Below is a small trained network, with its code and all its weights. Each question gives an input and a target symbol and asks what happens when units are switched off, that is, made to give their printed mean instead of their output.

import numpy as np


def w(rows, s, z=0):
    codes = np.array(rows[::2]) - 128.0
    scale = np.full(codes.shape[1], s)
    scale[-1] = z or s
    return codes * scale


def softmax(a):
    e = np.exp(a - a.max(-1, keepdims=True))
    return e / e.sum(-1, keepdims=True)


def log_softmax(a):
    a = a - a.max(-1, keepdims=True)
    return a - np.log(np.exp(a).sum(-1, keepdims=True))


def net(x, mask):
    ids = ['αβγδεζηθλμξπσφω'.index(c) for c in x.split()]
    T = len(ids)
    res = E[ids] + P[:T]
    u = 0
    for l in range(2):
        r = res
        for j in range(3):
            rows = slice(4 * j, 4 * j + 4)
            q, k, v = (r @ M[l][rows].T for M in (Q, K, V))
            z = softmax(np.where(np.tri(T) > 0, q @ k.T / 4**0.5, -1e9)) @ v
            o = O[l][rows]
            res = res + np.where(mask[u + j], z, o[:, -1]) @ o[:, :-1]
        u += 3
    return log_softmax(res[-1] @ U[:, :-1].T + U[:, -1])


Q, K, V, O = {}, {}, {}, {}
E = w([
[198,117,148,157,39,104],'α',
[95,93,64,134,112,68],'β',
[102,134,149,103,109,119],'γ',
[59,75,66,140,119,137],'δ',
[130,131,110,186,58,51],'ε',
[215,93,130,113,73,4],'ζ',
[129,118,73,101,93,158],'η',
[119,24,125,142,114,38],'θ',
[229,112,45,106,157,148],'λ',
[159,77,132,101,143,134],'μ',
[149,99,14,120,89,109],'ξ',
[63,111,149,176,118,129],'π',
[155,108,162,125,174,76],'σ',
[146,177,75,164,107,182],'φ',
[162,108,85,189,154,108],'ω',
],0.022)
P = w([
[71,74,141,173,2,245],'0',
[91,134,77,217,109,62],'1',
[89,126,86,200,137,62],'2',
[83,129,78,175,138,61],'3',
[95,131,82,181,142,61],'4',
[98,135,85,164,134,56],'5',
[104,134,86,153,131,61],'6',
[106,140,97,146,124,59],'7',
[107,137,88,147,124,60],'8',
[111,142,96,144,120,65],'9',
[110,135,106,136,106,51],'10',
[106,137,102,125,92,49],'11',
[111,138,108,122,93,41],'12',
[127,135,114,135,90,46],'13',
],0.0092)
Q[0] = w([
[126,175,140,140,188,104],'L0H1',
[40,113,142,91,128,128],'L0H1',
[114,190,86,126,96,188],'L0H1',
[121,126,109,104,177,66],'L0H1',
[138,165,105,147,61,121],'L0H2',
[85,173,168,83,175,212],'L0H2',
[200,147,204,90,113,171],'L0H2',
[114,144,162,45,147,141],'L0H2',
[70,119,3,100,116,87],'L0H3',
[107,175,168,80,159,124],'L0H3',
[106,201,179,166,118,98],'L0H3',
[80,62,95,126,82,124],'L0H3',
],0.011)
K[0] = w([
[86,11,175,101,39,117],'L0H1',
[185,98,123,255,76,140],'L0H1',
[111,77,88,181,195,54],'L0H1',
[178,87,207,110,168,215],'L0H1',
[120,182,246,164,154,224],'L0H2',
[147,170,34,129,189,57],'L0H2',
[56,235,147,103,185,100],'L0H2',
[168,107,127,166,174,73],'L0H2',
[173,127,143,157,77,234],'L0H3',
[119,140,154,192,128,69],'L0H3',
[103,114,110,88,191,143],'L0H3',
[129,81,158,130,78,145],'L0H3',
],0.0085)
V[0] = w([
[116,177,133,15,89,76],'L0H1',
[83,29,125,182,100,126],'L0H1',
[131,225,30,177,136,44],'L0H1',
[130,193,177,128,146,219],'L0H1',
[40,171,151,54,32,234],'L0H2',
[103,39,39,51,191,189],'L0H2',
[127,208,129,231,142,224],'L0H2',
[179,178,67,82,88,133],'L0H2',
[138,103,46,204,93,113],'L0H3',
[1,152,142,214,140,78],'L0H3',
[150,115,162,149,163,215],'L0H3',
[136,80,164,130,61,220],'L0H3',
],0.006)
O[0] = w([
[129,133,121,73,105,121,93],'L0H1',
[116,71,137,138,115,95,195],'L0H1',
[170,177,107,117,72,108,218],'L0H1',
[103,170,115,160,164,167,46],'L0H1',
[33,164,89,60,87,120,209],'L0H2',
[133,100,165,89,129,115,68],'L0H2',
[161,131,196,140,40,28,161],'L0H2',
[154,122,110,76,76,138,158],'L0H2',
[121,3,71,134,85,151,254],'L0H3',
[89,150,100,149,116,113,119],'L0H3',
[168,92,215,162,98,58,102],'L0H3',
[174,101,140,179,82,166,208],'L0H3',
],0.0075,0.0082)
Q[1] = w([
[136,245,178,131,133,125],'L1H1',
[118,102,61,136,103,135],'L1H1',
[155,150,81,171,128,141],'L1H1',
[69,186,176,95,162,140],'L1H1',
[123,133,157,110,140,75],'L1H2',
[158,134,176,113,147,142],'L1H2',
[109,145,142,131,150,150],'L1H2',
[103,113,172,135,66,168],'L1H2',
[129,127,116,168,112,152],'L1H3',
[92,84,119,158,38,145],'L1H3',
[186,94,108,77,126,144],'L1H3',
[130,108,186,135,120,177],'L1H3',
],0.012)
K[1] = w([
[164,163,65,185,230,108],'L1H1',
[133,80,190,121,118,151],'L1H1',
[126,143,254,114,124,101],'L1H1',
[166,161,42,128,183,65],'L1H1',
[93,110,133,107,161,181],'L1H2',
[148,139,88,142,175,97],'L1H2',
[87,120,176,102,208,83],'L1H2',
[116,181,84,98,30,102],'L1H2',
[76,127,35,72,191,158],'L1H3',
[101,56,84,89,119,158],'L1H3',
[121,106,178,161,141,199],'L1H3',
[110,134,142,61,180,144],'L1H3',
],0.0083)
V[1] = w([
[111,51,122,225,169,62],'L1H1',
[184,63,183,139,174,175],'L1H1',
[91,97,247,96,90,166],'L1H1',
[117,91,97,179,97,170],'L1H1',
[170,101,162,103,251,103],'L1H2',
[66,96,152,91,93,187],'L1H2',
[106,118,155,94,102,254],'L1H2',
[174,229,166,135,121,17],'L1H2',
[174,126,115,147,129,153],'L1H3',
[103,133,156,76,171,65],'L1H3',
[204,96,209,149,44,93],'L1H3',
[136,180,93,229,136,92],'L1H3',
],0.0075)
O[1] = w([
[99,204,180,162,131,47,165],'L1H1',
[93,70,76,113,196,21,125],'L1H1',
[78,56,181,137,154,198,164],'L1H1',
[118,186,128,157,211,155,217],'L1H1',
[89,160,82,149,84,19,5],'L1H2',
[146,96,118,141,191,120,149],'L1H2',
[141,107,102,153,178,73,128],'L1H2',
[136,58,223,136,86,143,86],'L1H2',
[156,156,33,134,127,73,134],'L1H3',
[109,85,141,106,61,78,68],'L1H3',
[162,167,133,216,175,2,178],'L1H3',
[32,107,31,208,111,171,131],'L1H3',
],0.006,0.024)
U = w([
[159,98,121,197,173,141,198],'α',
[165,154,131,134,95,124,253],'β',
[85,50,121,128,90,170,117],'γ',
[112,204,221,91,194,138,170],'δ',
[155,229,118,183,109,175,83],'ε',
[167,105,16,127,45,99,97],'ζ',
[209,79,198,82,204,150,93],'η',
[105,203,171,134,197,83,99],'θ',
[216,120,142,126,133,55,95],'λ',
[135,28,159,141,143,84,105],'μ',
[253,194,116,95,192,137,41],'ξ',
[61,149,200,185,127,136,94],'π',
[82,81,84,141,69,81,125],'σ',
[228,95,185,218,91,147,101],'φ',
[128,151,109,206,65,82,108],'ω',
],0.0068,0.013)

Each question gives the input, a string of symbols that net reads in full, and the target symbol t.
The units are the heads (4 rows each of Q, K, V and O). Each row of codes is followed by its name. A weight is (code - 128) times the scale printed after its matrix; where a second scale follows, it is the last column's (O and U).
mask holds one flag per head, layer by layer. A switched-off head (its flag False) gives its mean, the last column of its rows in O, instead of its output. The means were averaged over made-up inputs and are rounded, as every weight is.
A unit's drop is (log p(t) with every unit on - log p(t) with that unit switched off) / (log p(t) with every unit on - log p(t) with every unit switched off).
The circuit of an input: a set's keep is (log p(t) with only the set's units on - log p(t) with every unit switched off) / (log p(t) with every unit on - log p(t) with every unit switched off). Starting from all 6 units, units are removed one at a time, each time the one whose removal leaves the highest keep (on an exact tie, the one counted first), for as long as the keep stays at least 0.8.
circuit, biggest first: the units of the circuit, biggest drop first
most important unit: the unit with the biggest drop
heads that matter: for each layer, one digit per head in row order, 1 if its drop is at least 0.15 and else 0, layers parted by /
drop of u: that unit's drop, to one decimal
input λ π γ σ η π α φ ζ, target λ: circuit, biggest first => [L0H3; L0H2; L1H3; L1H2]
input φ α ξ ξ μ θ ε α α ξ α λ ε θ, target φ: heads that matter => 010 / 110
input φ α α ξ α φ α α ζ σ ε φ δ, target φ: circuit, biggest first => [L0H2; L1H2; L1H1]
input γ φ α α η δ, target γ: most important unit => L1H3
input γ α ω α α η α δ φ ε η, target γ: circuit, biggest first => [L1H1; L1H3; L1H2]
input φ ξ φ φ γ η, target φ: circuit, biggest first => [L0H2; L1H2; L0H3; L1H1]
input ω α ω α ζ π ζ, target ω: heads that matter => 010 / 111
input δ α ω π α α ζ π, target δ: circuit, biggest first => [L1H3; L1H1; L0H1]
input ε ε ζ ξ η ξ φ β η, target ε: circuit, biggest first => [L1H1; L0H3; L0H2]
input η η λ φ β α θ, target η: heads that matter => 010 / 101
input ξ α α σ α λ α, target ξ: circuit, biggest first => [L0H3; L1H3; L0H2; L1H1]
input φ λ ζ, target φ: circuit, biggest first => [L0H2; L1H1; L1H2]
input ω α π ω φ β, target ω: heads that matter => 010 / 111
input γ η φ λ η, target γ: circuit, biggest first => [L1H1; L1H3; L0H2]
input γ α ξ φ α, target γ: heads that matter => 010 / 101
input λ α ε ζ θ, target λ: most important unit => L1H3
input λ ε ε π ε, target λ: heads that matter => 011 / 001
input ξ φ η δ φ, target ξ: heads that matter => 011 / 111
input ε φ ω λ α η α η, target ε: circuit, biggest first => [L1H1; L0H3; L0H1; L0H2]
input σ φ η ω β, target σ: most important unit => L1H2
input φ ζ φ α ε φ α α η β φ ω α ω, target φ: drop of L1H1 => 0.3
input ε γ φ ξ φ ζ θ φ η α, target ε: drop of L1H1 => 0.5
input ω λ ε γ π ε, target ω: drop of L0H1 => 0.1
